Look-ups in named tables: a row name and a column name give one cell, copied from the table.

tam.tsv
	nup	sol	vimiv	nof	sab	fon	fud	folag
varup	57668	77499	87088	90779	76971	77250	74067	62174
rovoval	84453	65978	78185	69900	66435	68315	69089	70256
nudu	70136	82662	72543	19580	79201	65272	88364	70060
morog	71816	85759	77788	70572	58645	72330	72611	65966
derebi	65772	86901	69158	33268	59749	73714	75540	80030
sakek	65622	83054	80859	60157	85305	68177	71116	78850

nup of nudu: 70136
vimiv of varup: 87088
fud of nudu: 88364
sab of morog: 58645
folag of varup: 62174
vimiv of rovoval: 78185
folag of rovoval: 70256
sol of nudu: 82662
vimiv of sakek: 80859
fud of rovoval: 69089
sab of derebi: 59749
Row with the largest folag: derebi

Table vusaza
	kur	pavenat	gidag	kek	roruv	rok	gavone	pup
kudepi	65167	65575	60202	52408	63983	66771	62555	66410
mib	60767	69990	66254	73562	68708	65603	65495	57680
levup	81471	82468	52685	66901	84751	79974	73307	32577
zikol	58422	74500	63482	71236	66813	64254	68938	61032
nagu	61320	71478	61368	55894	67967	61523	57526	72928
mon	56889	15258	64795	63689	58914	78619	8257	63154
ginunun	53732	53702	71610	66704	63776	47349	72115	68376
fef	69725	60311	73814	43401	45963	69587	20785	99867
gumokif	72680	59545	56976	48091	60688	65689	65825	67576
ket	78862	47858	68102	64192	60237	52132	38448	65606

pavenat of gumokif: 59545
gidag of mon: 64795
rok of kudepi: 66771
kur of levup: 81471
pup of zikol: 61032
rok of mib: 65603
pavenat of levup: 82468
rok of gumokif: 65689
roruv of levup: 84751
Row with the largest gidag: fef

Table nupu
fields: sese, sog, lov, ruva, mezu, zil
kozo: [1.994, -6.755, 2.308, 0.396, -5.869, -3.223]
tivuz: [2.476, 2.918, -0.058, -1.874, 3.067, -1.729]
dos: [-0.616, 5.191, -2.621, -2.903, 5.317, 0.021]

tivuz, sese => 2.476
kozo, mezu => -5.869
kozo, ruva => 0.396
kozo, zil => -3.223
dos, sese => -0.616
dos, zil => 0.021

zaf.csv
,munus,siburo,mon,sopek,gusov,fal,tilite,gafu,remale,lep
kaz,163,139,136,42,181,177,85,215,169,191
rin,203,193,194,42,158,215,194,164,150,180
fibud,176,161,194,42,138,157,149,188,151,149
pagut,174,159,153,42,145,190,146,202,161,194
mem,174,181,151,42,165,164,152,182,176,170
fabus,161,150,142,42,192,143,96,175,169,132
vufudo,188,185,188,42,140,184,197,149,145,144
vog,163,168,121,42,191,173,132,166,205,219
gik,150,149,141,42,203,133,115,164,205,161
pekid,173,149,89,42,224,208,99,198,168,254

tilite of rin = 194
remale of gik = 205
fal of vog = 173
gusov of vog = 191
sopek of pagut = 42
tilite of pagut = 146
munus of mem = 174
mon of fabus = 142
gusov of vufudo = 140
remale of mem = 176
munus of fabus = 161
fal of pekid = 208
mon of mem = 151
fal of gik = 133
gafu of pagut = 202

lega:
cols = pazuz, kase, muv
suzima: [979, 298, -508]
rir: [-493, 304, 765]
litef: [752, -606, -176]
monosu: [-279, -30, 536]

kase of litef is -606
muv of rir is 765
kase of suzima is 298
muv of monosu is 536
pazuz of monosu is -279
kase of rir is 304
pazuz of rir is -493
muv of suzima is -508
pazuz of suzima is 979
muv of litef is -176
pazuz of litef is 752
kase of monosu is -30
Row with the largest kase: rir

vefa =
|  | feno | bimunit | zud | vogar | laz | deg | mup | vuv | mogutam |
|---|---|---|---|---|---|---|---|---|---|
| gagakep | 0.598 | 0.349 | 0.484 | 0.547 | 0.303 | 0.636 | 0.302 | 0.743 | 0.686 |
| riporo | 0.615 | 0.331 | 0.486 | 0.558 | 0.350 | 0.624 | 0.274 | 0.768 | 0.601 |
| zaguniz | 0.447 | 0.506 | 0.946 | 0.956 | 0.750 | 0.704 | 0.804 | 0.657 | 0.789 |
| tugepa | 0.595 | 0.750 | 0.498 | 0.230 | 0.597 | 0.558 | 0.768 | 0.609 | 0.850 |
| radugo | 0.843 | 0.672 | 0.447 | 0.955 | 0.873 | 0.572 | 0.655 | 0.604 | 0.806 |
| tef | 0.760 | 0.415 | 0.780 | 0.971 | 0.812 | 0.611 | 0.809 | 0.626 | 0.886 |

tef, deg: 0.611
zaguniz, laz: 0.750
zaguniz, mogutam: 0.789
gagakep, vogar: 0.547
gagakep, mogutam: 0.686
tef, laz: 0.812
tef, mup: 0.809
radugo, zud: 0.447
gagakep, mup: 0.302
Which row has the largest mup? tef

Table larik
fields: fus, lumoru, pab, duvapa, dimaz, nagudo, fenosu, mogo, kad, losol
gilud: [51, 62, 39, 83, 11, 66, 47, 40, 19, 74]
nuf: [62, 51, 39, 50, 19, 71, 52, 78, 34, 71]
kisiguk: [36, 74, 52, 38, 49, 71, 66, 88, 67, 46]
tamub: [37, 73, 58, 74, 63, 43, 54, 26, 50, 29]
kefad: [61, 56, 45, 54, 40, 61, 53, 69, 40, 50]
guv: [48, 75, 48, 82, 30, 65, 53, 45, 32, 55]
mered: [67, 66, 44, 73, 37, 65, 54, 66, 31, 51]
gav: [40, 63, 44, 60, 27, 63, 53, 55, 41, 66]
moper: [46, 75, 51, 87, 38, 57, 52, 31, 33, 48]
zuven: [41, 60, 58, 52, 73, 39, 54, 43, 62, 24]
gug: [63, 60, 45, 96, 30, 49, 44, 17, 15, 52]
noten: [53, 65, 40, 66, 12, 76, 53, 71, 28, 72]

What is the pab of tamub in larik? 58
What is the fenosu of gav in larik? 53
What is the dimaz of kefad in larik? 40
What is the mogo of mered in larik? 66
What is the dimaz of guv in larik? 30
What is the fenosu of mered in larik? 54
What is the dimaz of noten in larik? 12
What is the nagudo of gilud in larik? 66
What is the fus of moper in larik? 46
What is the kad of zuven in larik? 62
What is the pab of nuf in larik? 39
What is the fenosu of gug in larik? 44
What is the fus of gug in larik? 63
What is the fenosu of tamub in larik? 54
What is the mogo of gav in larik? 55

gogepa
|  | dapave | botimov | meluka | ripak | tok | bop | nov | kiso | rorunob | pimos |
|---|---|---|---|---|---|---|---|---|---|---|
| renitaz | 127 | 125 | 121 | 173 | 134 | 130 | 97 | 155 | 171 | 106 |
| gen | 141 | 148 | 130 | 106 | 123 | 166 | 127 | 150 | 122 | 148 |
| tuv | 120 | 124 | 58 | 168 | 121 | 63 | 78 | 110 | 157 | 134 |
| gelofor | 149 | 116 | 160 | 55 | 125 | 148 | 137 | 134 | 160 | 148 |
| gumedum | 148 | 141 | 144 | 82 | 122 | 168 | 132 | 150 | 132 | 153 |
| vuna | 116 | 114 | 127 | 207 | 108 | 80 | 113 | 111 | 118 | 84 |
| sagesi | 211 | 118 | 128 | 104 | 148 | 124 | 128 | 129 | 145 | 76 |
| zug | 129 | 116 | 27 | 116 | 124 | 74 | 66 | 117 | 110 | 135 |

What is the meluka of gen in gogepa?
130
What is the ripak of tuv in gogepa?
168
What is the ripak of gen in gogepa?
106
What is the botimov of gumedum in gogepa?
141
What is the pimos of tuv in gogepa?
134
What is the meluka of zug in gogepa?
27
What is the bop of gen in gogepa?
166
What is the pimos of sagesi in gogepa?
76
What is the rorunob of tuv in gogepa?
157
What is the kiso of tuv in gogepa?
110
What is the ripak of gumedum in gogepa?
82
What is the kiso of gelofor in gogepa?
134

toveg =
,fer,fak,biragag,mediga
dipudon,-0.947,-0.717,-0.233,-0.528
beb,-0.127,0.030,0.241,-0.374
kap,0.343,-0.118,-0.006,-0.275
lidimek,0.733,-0.537,0.055,0.149

beb, fak => 0.030
dipudon, fer => -0.947
beb, mediga => -0.374
kap, mediga => -0.275
lidimek, mediga => 0.149
dipudon, fak => -0.717
dipudon, biragag => -0.233
beb, fer => -0.127
lidimek, fak => -0.537
lidimek, fer => 0.733
Which row has the largest mediga? lidimek

mobezig.csv
,bev,nur,feru,fezera,dut,nusov
votis,155,137,31,32,173,239
mefuvil,171,142,67,32,172,178
fal,97,127,226,32,71,4
nad,153,145,80,32,171,179
goben,133,131,159,32,104,66
gav,145,138,108,32,114,130
didap,136,131,177,32,93,53
mokebu,123,140,74,32,129,194
gal,154,142,87,32,111,177

fal, fezera -> 32
gav, bev -> 145
gav, fezera -> 32
nad, feru -> 80
mokebu, feru -> 74
votis, dut -> 173
fal, dut -> 71
gav, nur -> 138
gal, bev -> 154
mefuvil, fezera -> 32
mefuvil, feru -> 67
mefuvil, dut -> 172
mefuvil, nur -> 142
didap, dut -> 93
mokebu, nusov -> 194
gal, fezera -> 32
nad, bev -> 153

raf:
|  | teb | samip | kobosi | nuz | devaga |
|---|---|---|---|---|---|
| zer | 101 | 122 | 178 | 118 | 146 |
| kuli | 122 | 108 | 157 | 111 | 161 |
| pek | 124 | 106 | 174 | 114 | 119 |
| pokon | 133 | 65 | 98 | 78 | 172 |
| medaze | 145 | 104 | 149 | 110 | 112 |
| los | 144 | 126 | 135 | 149 | 171 |
| mam | 96 | 176 | 21 | 166 | 58 |
| muvago | 118 | 143 | 161 | 154 | 76 |
| fidiz | 113 | 236 | 98 | 160 | 160 |
| sov | 99 | 118 | 141 | 104 | 140 |
| kabil | 122 | 236 | 33 | 102 | 161 |
| raz | 168 | 93 | 114 | 176 | 128 |
| zepavug | 180 | 163 | 154 | 156 | 120 |
| zagino | 125 | 118 | 153 | 141 | 128 |

What is the kobosi of zer in raf? 178
What is the devaga of zagino in raf? 128
What is the samip of fidiz in raf? 236
What is the nuz of raz in raf? 176
What is the nuz of sov in raf? 104
What is the nuz of medaze in raf? 110
What is the samip of zepavug in raf? 163
What is the teb of pokon in raf? 133
What is the devaga of sov in raf? 140
What is the kobosi of pokon in raf? 98
Row with the largest devaga: pokon

